Below are the code and all the weights of a small trained network. Each question names an input and a class and asks about switching units off, where a switched-off unit gives its printed mean instead of its output.

import numpy as np


def w(rows, s, z=0):
    codes = np.array(rows[::2]) - 128.0
    scale = np.full(codes.shape[1], s)
    scale[-1] = z or s
    return codes * scale


def norm(h):
    return h / np.sqrt((h * h).mean(-1, keepdims=True) + 1e-5)


def f(y):
    return np.maximum(y, 0)


def log_softmax(a):
    a = a - a.max(-1, keepdims=True)
    return a - np.log(np.exp(a).sum(-1, keepdims=True))


def net(x, mask):
    res = np.array(x, float).reshape(1, 7) / 4 @ E
    u = 0
    for l in range(2):
        y = f(norm(res) @ A[l][:, :-1].T + A[l][:, -1])
        res = res + np.where(mask[u : u + 5], y, B[l][:, -1]) @ B[l][:, :-1]
        u += 5
    return log_softmax(norm(res)[-1] @ U[:, :-1].T + U[:, -1])


A, B = {}, {}
E = w([
[82,117,63,31],'x0',
[127,150,250,34],'x1',
[125,130,131,128],'x2',
[5,187,244,144],'x3',
[128,128,126,125],'x4',
[129,133,126,128],'x5',
[128,129,129,130],'x6',
],0.0029)
A[0] = w([
[254,82,116,197,2],'L0N0',
[182,120,155,115,70],'L0N1',
[210,131,188,124,54],'L0N2',
[100,188,88,242,105],'L0N3',
[59,122,45,158,171],'L0N4',
],0.0068,0.0047)
B[0] = w([
[208,143,194,175,205],'L0N0',
[64,117,8,71,150],'L0N1',
[126,200,1,137,175],'L0N2',
[88,18,136,110,233],'L0N3',
[185,205,195,155,255],'L0N4',
],0.0077,0.0029)
A[1] = w([
[155,199,225,141,152],'L1N0',
[157,189,73,115,7],'L1N1',
[69,107,172,54,93],'L1N2',
[230,95,96,44,132],'L1N3',
[254,183,73,169,88],'L1N4',
],0.0077,0.0021)
B[1] = w([
[225,161,82,151,253],'L1N0',
[150,117,57,33,160],'L1N1',
[115,76,46,126,200],'L1N2',
[41,3,222,230,194],'L1N3',
[69,226,86,18,238],'L1N4',
],0.0062,0.0058)
U = w([
[240,212,166,173,255],'0',
[111,170,76,6,103],'1',
[103,27,213,155,99],'2',
],0.011,0.00041)

Each question gives the input, the list of numbers given to net, and the class t.
The units are the neurons (one row each of A and B). Each row of codes is followed by its name. A weight is (code - 128) times the scale printed after its matrix; where a second scale follows, it is the last column's (A, B and U).
mask holds one flag per neuron, layer by layer. A switched-off neuron (its flag False) gives its mean, the last column of its row in B, instead of its output. The means were averaged over made-up inputs and are rounded, as every weight is.
A unit's drop is (log p(t) with every unit on - log p(t) with that unit switched off) / (log p(t) with every unit on - log p(t) with every unit switched off).
The circuit of an input: a set's keep is (log p(t) with only the set's units on - log p(t) with every unit switched off) / (log p(t) with every unit on - log p(t) with every unit switched off). Starting from all 10 units, units are removed one at a time, each time the one whose removal leaves the highest keep (on an exact tie, the one counted first), for as long as the keep stays at least 0.8.
units of the circuit, in order: the units of the circuit, biggest drop first
most important unit: the unit with the biggest drop
top k neurons: the k neurons with the biggest drops, biggest first
k most important neurons of layer l: the k neurons of layer l with the biggest drops, biggest first
drop when u is switched off: that unit's drop, to one decimal
input [-6,7,4,-8,4,2,3], class 1: top 2 neurons => (L0N2, L1N4)
input [-1,-2,5,5,1,-1,-1], class 2: units of the circuit, in order => (L0N3)
input [8,-4,-6,6,-1,1,-8], class 0: units of the circuit, in order => (L0N4, L1N4)
input [-3,0,3,1,0,-5,7], class 2: top 2 neurons => (L1N4, L0N4)
input [-6,0,8,4,6,5,6], class 2: top 2 neurons => (L0N3, L0N4)
input [0,4,0,8,-4,-2,-1], class 0: top 2 neurons => (L0N3, L1N4)
input [0,-5,-7,8,-1,0,-6], class 2: top 3 neurons => (L0N3, L1N4, L0N0)
input [-3,2,5,-6,-5,-8,-8], class 1: top 4 neurons => (L1N4, L0N1, L0N2, L0N4)
input [6,-6,2,2,1,-5,-8], class 0: 2 most important neurons of layer 0 => (L0N4, L0N2)
input [3,1,1,-3,-2,4,8], class 2: top 3 neurons => (L1N3, L0N2, L0N0)
input [-1,6,5,6,0,5,7], class 0: 2 most important neurons of layer 1 => (L1N4, L1N0)
input [3,-7,4,5,-6,6,4], class 0: 2 most important neurons of layer 1 => (L1N3, L1N0)
input [6,-3,-5,1,-7,5,2], class 0: top 3 neurons => (L0N4, L1N0, L0N2)
input [-7,3,3,-7,-6,2,7], class 1: units of the circuit, in order => (L1N4)
input [3,-8,6,4,6,2,4], class 0: top 2 neurons => (L0N4, L1N3)
input [-6,-1,5,8,-7,0,6], class 2: 2 most important neurons of layer 0 => (L0N3, L0N4)
input [-8,6,-8,-8,8,5,8], class 1: 2 most important neurons of layer 0 => (L0N2, L0N1)
input [7,2,-4,-7,1,-8,-7], class 2: top 2 neurons => (L1N3, L0N2)
input [-7,-7,3,3,2,7,5], class 2: top 2 neurons => (L0N3, L1N0)
input [-6,-7,2,4,1,-2,3], class 2: most important neuron of layer 1 => (L1N0)
input [-3,-7,7,7,-4,6,8], class 2: 2 most important neurons of layer 0 => (L0N3, L0N0)
input [-3,5,-6,-7,-7,-6,4], class 1: top 2 neurons => (L1N4, L0N2)
input [5,-7,2,3,-8,1,-2], class 0: drop when L0N3 is switched off => 0.1
input [6,-7,-5,5,6,-3,6], class 0: drop when L0N4 is switched off => 1.4
input [7,8,-2,-4,-7,-2,-4], class 2: drop when L1N3 is switched off => 0.3
input [3,0,6,3,0,2,8], class 0: drop when L0N3 is switched off => 0.1
input [-7,5,2,-4,3,-6,-8], class 1: most important unit => L0N2
